Here is a tiny trained network, its code and every weight. The questions are about switching its units off for an input and a target symbol, where a switched-off unit gives its printed mean instead of its output.

import numpy as np


def w(rows, s, z=0):
    codes = np.array(rows[::2]) - 128.0
    scale = np.full(codes.shape[1], s)
    scale[-1] = z or s
    return codes * scale


def norm(h):
    return h / np.sqrt((h * h).mean(-1, keepdims=True) + 1e-5)


def f(y):
    return y / 2 * (1 + np.tanh(0.7978845608 * (y + 0.044715 * y**3)))


def softmax(a):
    e = np.exp(a - a.max(-1, keepdims=True))
    return e / e.sum(-1, keepdims=True)


def log_softmax(a):
    a = a - a.max(-1, keepdims=True)
    return a - np.log(np.exp(a).sum(-1, keepdims=True))


def net(x, mask):
    ids = ['ΔΣΦβεζξπ'.index(c) for c in x.split()]
    T = len(ids)
    res = E[ids] + P[:T]
    r = norm(res)
    for j in range(3):
        rows = slice(2 * j, 2 * j + 2)
        q, k, v = (r @ M[0][rows].T for M in (Q, K, V))
        z = softmax(np.where(np.tri(T) > 0, q @ k.T / 2**0.5, -1e9)) @ v
        o = O[0][rows]
        res = res + np.where(mask[j], z, o[:, -1]) @ o[:, :-1]
    y = f(norm(res) @ A[0][:, :-1].T + A[0][:, -1])
    res = res + np.where(mask[3:7], y, B[0][:, -1]) @ B[0][:, :-1]
    return log_softmax(norm(res)[-1] @ U[:, :-1].T + U[:, -1])


Q, K, V, O, A, B = {}, {}, {}, {}, {}, {}
E = w([
[102,123,54,56,98,169,142],'Δ',
[170,148,67,185,228,126,179],'Σ',
[132,42,157,99,122,79,200],'Φ',
[151,227,208,95,125,132,161],'β',
[175,253,101,145,95,209,216],'ε',
[28,150,191,115,127,136,157],'ζ',
[208,131,93,140,52,77,161],'ξ',
[183,87,177,137,216,151,37],'π',
],0.0051)
P = w([
[129,214,23,94,205,73,95],'0',
[154,195,28,98,201,124,131],'1',
[129,211,74,92,181,121,127],'2',
[160,179,116,103,138,138,144],'3',
[146,186,142,105,111,156,134],'4',
[161,167,161,122,86,177,163],'5',
[165,168,211,117,97,187,129],'6',
[168,131,232,129,29,231,123],'7',
[198,202,182,143,94,218,111],'8',
[225,158,253,139,30,235,146],'9',
],0.0026)
Q[0] = w([
[96,81,122,165,117,2,77],'H1',
[134,135,142,131,88,167,204],'H1',
[123,127,60,118,160,98,70],'H2',
[123,113,106,49,105,88,99],'H2',
[197,172,157,111,79,192,178],'H3',
[162,55,167,112,146,132,137],'H3',
],0.0079)
K[0] = w([
[68,202,19,155,136,160,167],'H1',
[124,33,195,111,121,112,167],'H1',
[106,169,94,84,154,2,146],'H2',
[140,183,39,139,147,98,148],'H2',
[145,48,211,141,107,203,107],'H3',
[89,128,61,130,46,217,150],'H3',
],0.0062)
V[0] = w([
[139,73,125,120,207,132,105],'H1',
[182,55,124,91,109,81,161],'H1',
[93,112,44,86,131,142,69],'H2',
[130,176,79,179,67,150,235],'H2',
[91,81,178,84,113,29,198],'H3',
[148,152,164,171,255,74,72],'H3',
],0.0054)
O[0] = w([
[180,147,184,165,104,164,166,192],'H1',
[154,164,190,18,196,202,241,128],'H1',
[121,189,125,193,71,206,177,134],'H2',
[130,89,223,201,203,97,161,197],'H2',
[176,239,179,109,171,3,122,3],'H3',
[143,50,199,87,112,135,81,236],'H3',
],0.0049,0.0032)
A[0] = w([
[133,143,125,111,141,159,86,36],'N1',
[180,120,62,115,135,142,151,190],'N2',
[109,139,120,130,86,183,117,250],'N3',
[254,124,122,102,174,165,102,121],'N4',
],0.0048,0.0019)
B[0] = w([
[122,112,118,213,155,115,194,113],'N1',
[42,98,188,75,49,17,43,199],'N2',
[186,159,229,86,61,99,89,228],'N3',
[83,148,188,68,1,88,195,254],'N4',
],0.0038,0.0028)
U = w([
[132,237,107,233,85,190,161,90],'Δ',
[180,57,222,132,77,177,114,231],'Σ',
[169,224,175,81,193,81,75,5],'Φ',
[35,120,145,105,142,63,65,140],'β',
[132,38,75,200,202,162,145,186],'ε',
[155,165,99,155,65,2,106,60],'ζ',
[142,159,136,28,206,124,216,74],'ξ',
[77,121,30,32,42,173,95,141],'π',
],0.0056,0.0017)

Each question gives the input, a string of symbols that net reads in full, and the target symbol t.
The units are the heads (2 rows each of Q, K, V and O) and the neurons (one row each of A and B). Each row of codes is followed by its name. A weight is (code - 128) times the scale printed after its matrix; where a second scale follows, it is the last column's (O, A, B and U).
mask holds one flag per unit, heads first, then neurons. A switched-off unit (its flag False) gives its mean, the last column of its rows in O or B, instead of its output. The means were averaged over made-up inputs and are rounded, as every weight is.
A unit's drop is (log p(t) with every unit on - log p(t) with that unit switched off) / (log p(t) with every unit on - log p(t) with every unit switched off).
The circuit of an input: a set's keep is (log p(t) with only the set's units on - log p(t) with every unit switched off) / (log p(t) with every unit on - log p(t) with every unit switched off). Starting from all 7 units, units are removed one at a time, each time the one whose removal leaves the highest keep (on an exact tie, the one counted first), for as long as the keep stays at least 0.8.
circuit, biggest first: the units of the circuit, biggest drop first
unit that matters most: the unit with the biggest drop
k most important neurons: the k neurons with the biggest drops, biggest first
which heads matter: for each layer, one digit per head in row order, 1 if its drop is at least 0.15 and else 0, layers parted by /
drop of u: that unit's drop, to one decimal
input ε Δ Δ Δ Δ, target Δ: circuit, biggest first	H2, H3
input Φ Δ ζ, target Φ: unit that matters most	H3
input β π Δ, target Σ: circuit, biggest first	H3, H1
input ζ β Δ Φ ε ε ζ ε Δ, target ξ: which heads matter	101
input Δ Φ β Σ Δ ζ ε Σ, target ξ: which heads matter	101
input Σ π Δ Σ Φ β, target ξ: which heads matter	100
input Σ π ε, target Σ: which heads matter	001
input ζ Σ Δ β Σ β, target Φ: which heads matter	111
input Φ β Φ π β ζ ξ Δ Σ, target ξ: circuit, biggest first	H1, H3, H2
input Σ Δ Σ Σ ξ Φ ξ, target ξ: circuit, biggest first	H1, H3
input Σ Σ Σ ζ β ξ, target ζ: circuit, biggest first	H3, H1
input Δ Δ π, target Δ: which heads matter	011
input Σ Δ Δ Σ, target Δ: which heads matter	010
input Σ Σ ξ Σ β ξ Σ Σ, target ε: unit that matters most	H2
input β π Σ Σ π Δ Δ Δ π, target Δ: which heads matter	001
input Δ Σ Δ ζ ξ ε β β, target Φ: circuit, biggest first	H3, H1, H2, N4
input Φ ε Σ ζ, target ξ: circuit, biggest first	H1, H3, N2
input Σ ε β Σ ξ Δ Σ Δ Δ Φ, target ξ: circuit, biggest first	H1, H3
input Σ ζ Σ Σ ε ε β Δ Σ, target ε: circuit, biggest first	H1, N3
input Δ ξ Φ ξ, target ξ: most important neuron	N3
input Σ Σ π Σ Σ Δ Σ Φ, target ξ: circuit, biggest first	H3, H1
input Δ ζ Δ, target Δ: drop of N3	0.0
input Δ Σ ξ ξ ε, target ξ: drop of H2	0.2
input π Σ ξ Δ, target Σ: drop of H1	0.1
input Δ π Σ, target Σ: drop of H2	-0.1
